Below are the code and all the weights of a small trained network. Each question names an input and a class and asks about switching units off, where a switched-off unit gives its printed mean instead of its output.

import numpy as np


def w(rows, s, z=0):
    codes = np.array(rows[::2]) - 128.0
    scale = np.full(codes.shape[1], s)
    scale[-1] = z or s
    return codes * scale


def f(y):
    return np.maximum(y, 0)


def log_softmax(a):
    a = a - a.max(-1, keepdims=True)
    return a - np.log(np.exp(a).sum(-1, keepdims=True))


def net(x, mask):
    res = np.array(x, float).reshape(1, 7) / 4 @ E
    y = f(res @ A[0][:, :-1].T + A[0][:, -1])
    res = res + np.where(mask, y, B[0][:, -1]) @ B[0][:, :-1]
    return log_softmax(res[-1] @ U[:, :-1].T + U[:, -1])


A, B = {}, {}
E = w([
[127,200,115,162,115,181,124,172,206,108,218],'x0',
[166,124,114,210,67,119,247,98,115,130,125],'x1',
[212,164,109,141,161,128,115,130,97,175,217],'x2',
[242,132,69,56,124,144,108,43,197,239,135],'x3',
[83,172,58,74,112,230,68,87,61,88,141],'x4',
[125,197,95,191,47,51,122,71,139,122,89],'x5',
[107,34,127,197,160,123,2,66,81,102,183],'x6',
],0.0092)
A[0] = w([
[161,147,170,135,123,156,171,131,104,155,139,76],'neuron 1',
[89,89,141,168,180,126,94,135,96,104,196,112],'neuron 2',
[75,113,123,106,143,161,116,151,111,64,99,91],'neuron 3',
[170,206,89,139,96,166,112,140,180,124,194,131],'neuron 4',
[114,162,93,140,150,109,173,177,124,114,112,89],'neuron 5',
[141,163,50,142,73,102,120,62,67,108,154,112],'neuron 6',
[137,214,82,150,86,162,117,145,166,151,197,121],'neuron 7',
[95,104,139,136,147,119,138,125,72,177,73,2],'neuron 8',
[135,162,105,120,153,208,93,139,88,149,113,90],'neuron 9',
[125,167,47,145,60,116,98,46,77,141,156,102],'neuron 10',
[199,158,114,68,159,157,213,146,179,197,110,138],'neuron 11',
[154,153,158,167,144,101,197,199,94,96,180,86],'neuron 12',
[131,133,156,132,159,125,104,117,132,156,145,9],'neuron 13',
[119,92,72,126,135,131,83,129,118,182,112,53],'neuron 14',
[130,129,175,245,88,52,188,115,149,130,112,121],'neuron 15',
[189,144,117,151,105,79,129,109,146,179,131,65],'neuron 16',
[135,156,114,130,159,112,194,161,109,151,121,154],'neuron 17',
[181,30,119,127,174,137,38,40,135,160,142,120],'neuron 18',
[143,116,149,63,94,117,100,105,144,119,115,26],'neuron 19',
[130,178,94,107,131,119,139,103,169,96,209,85],'neuron 20',
[164,147,158,71,109,148,170,131,151,197,134,119],'neuron 21',
[53,112,118,105,145,174,120,150,106,63,95,152],'neuron 22',
[124,108,121,191,97,69,158,130,161,131,113,75],'neuron 23',
[137,177,110,110,89,147,142,113,161,123,190,109],'neuron 24',
[114,111,191,105,168,140,150,146,152,115,137,98],'neuron 25',
[105,85,195,185,188,165,63,144,57,80,176,119],'neuron 26',
[131,158,162,148,109,132,152,165,130,110,90,29],'neuron 27',
[99,106,144,99,174,118,178,154,147,130,185,78],'neuron 28',
[167,71,152,117,116,137,79,89,108,155,135,73],'neuron 29',
[140,117,155,157,164,116,97,131,78,134,112,76],'neuron 30',
],0.012,0.0051)
B[0] = w([
[170,130,113,100,108,127,146,137,125,125,126,166],'neuron 1',
[155,73,115,112,156,133,90,182,192,105,170,211],'neuron 2',
[52,142,145,130,107,127,139,103,117,123,89,203],'neuron 3',
[138,151,160,124,162,198,85,164,171,68,138,228],'neuron 4',
[145,100,104,135,125,123,130,118,167,140,148,175],'neuron 5',
[124,190,134,126,83,168,162,76,109,158,66,201],'neuron 6',
[142,136,137,156,122,169,75,167,150,70,152,225],'neuron 7',
[135,118,122,123,135,145,97,152,153,124,142,163],'neuron 8',
[121,104,133,161,96,125,155,109,104,102,96,184],'neuron 9',
[125,186,135,124,104,132,174,99,102,131,72,213],'neuron 10',
[213,166,7,24,155,136,115,99,126,174,159,254],'neuron 11',
[152,111,111,57,191,68,151,87,102,228,134,212],'neuron 12',
[140,113,139,127,121,132,127,132,141,146,121,142],'neuron 13',
[114,108,96,112,141,78,136,142,113,145,153,164],'neuron 14',
[75,121,155,133,62,60,210,51,45,122,43,251],'neuron 15',
[118,148,163,130,94,144,139,129,97,101,85,198],'neuron 16',
[154,139,118,100,109,88,137,114,113,147,138,190],'neuron 17',
[159,19,77,122,176,59,107,156,151,166,206,250],'neuron 18',
[141,116,121,146,102,119,136,157,116,163,139,151],'neuron 19',
[116,137,133,161,143,154,113,159,145,127,145,185],'neuron 20',
[175,145,55,95,95,142,135,152,103,169,150,206],'neuron 21',
[108,141,180,158,78,123,200,122,94,99,82,229],'neuron 22',
[72,116,146,162,103,99,172,101,97,116,59,193],'neuron 23',
[118,162,108,133,150,148,119,170,102,100,142,190],'neuron 24',
[161,143,112,127,67,102,164,122,101,122,121,171],'neuron 25',
[162,114,114,153,145,125,42,233,162,82,188,248],'neuron 26',
[127,94,113,140,125,99,131,134,89,133,137,168],'neuron 27',
[165,136,140,119,118,97,173,97,107,130,125,167],'neuron 28',
[137,98,99,113,159,47,140,150,137,138,161,181],'neuron 29',
[136,127,102,112,105,140,126,153,145,118,140,165],'neuron 30',
],0.012,0.016)
U = w([
[135,209,158,134,122,194,90,166,138,58,130,36],'0',
[45,117,228,173,102,126,161,109,102,75,38,211],'1',
[132,160,120,101,127,120,162,54,92,195,85,253],'2',
[168,72,125,123,176,137,38,185,168,122,252,48],'3',
],0.011,0.0023)

Each question gives the input, the list of numbers given to net, and the class t.
The units are the neurons (one row each of A and B). Each row of codes is followed by its name. A weight is (code - 128) times the scale printed after its matrix; where a second scale follows, it is the last column's (A, B and U).
mask holds one flag per neuron, in row order. A switched-off neuron (its flag False) gives its mean, the last column of its row in B, instead of its output. The means were averaged over made-up inputs and are rounded, as every weight is.
A unit's drop is (log p(t) with every unit on - log p(t) with that unit switched off) / (log p(t) with every unit on - log p(t) with every unit switched off).
The circuit of an input: a set's keep is (log p(t) with only the set's units on - log p(t) with every unit switched off) / (log p(t) with every unit on - log p(t) with every unit switched off). Starting from the 12 units with the biggest drops (on a tie, the unit counted first), units are removed one at a time, each time the one whose removal leaves the highest keep (on an exact tie, the one counted first), for as long as the keep stays at least 0.8.
units of the circuit, in order: the units of the circuit, biggest drop first
most important unit: the unit with the biggest drop
k most important neurons: the k neurons with the biggest drops, biggest first
drop of u: that unit's drop, to one decimal
input [-3,1,8,7,7,2,-5], class 0: most important unit -> neuron 4
input [0,-2,-1,-1,-8,0,4], class 1: 3 most important neurons -> (neuron 15; neuron 11; neuron 23)
input [-8,-2,1,-3,4,3,2], class 1: 3 most important neurons -> (neuron 11; neuron 22; neuron 6)
input [-1,-3,8,-3,-6,-1,-1], class 2: 2 most important neurons -> (neuron 18; neuron 7)
input [6,6,7,-3,5,-1,-5], class 0: 2 most important neurons -> (neuron 18; neuron 26)
input [3,2,-2,-3,6,1,4], class 0: 2 most important neurons -> (neuron 15; neuron 26)
input [1,8,-7,-7,4,-8,7], class 3: 3 most important neurons -> (neuron 26; neuron 2; neuron 15)
input [-4,5,6,7,7,-5,3], class 3: 2 most important neurons -> (neuron 18; neuron 15)
input [-3,5,-6,-2,4,-3,4], class 1: 3 most important neurons -> (neuron 22; neuron 11; neuron 3)
input [8,3,-7,7,3,-2,0], class 0: 4 most important neurons -> (neuron 18; neuron 26; neuron 2; neuron 12)
input [3,7,5,6,2,5,-1], class 0: 2 most important neurons -> (neuron 4; neuron 7)
input [-3,5,6,1,-6,5,5], class 1: 2 most important neurons -> (neuron 11; neuron 15)
input [3,3,-5,-4,6,0,3], class 1: 2 most important neurons -> (neuron 22; neuron 11)
input [-5,-8,0,4,3,0,-3], class 3: 3 most important neurons -> (neuron 15; neuron 18; neuron 6)
input [-3,-5,-1,8,-7,4,1], class 3: units of the circuit, in order -> (neuron 18)
input [-8,-8,4,-7,-4,-2,-3], class 3: 2 most important neurons -> (neuron 15; neuron 26)
input [-8,-5,4,-8,4,2,3], class 3: drop of neuron 26 -> 3.9
input [1,5,-7,1,2,3,-3], class 1: drop of neuron 12 -> 0.4
input [-2,-2,7,3,0,-6,-5], class 3: drop of neuron 10 -> 1.7
input [5,3,-7,-6,-8,-1,-8], class 2: drop of neuron 22 -> 0.0
input [-5,-1,-1,-6,0,2,6], class 3: most important unit -> neuron 26
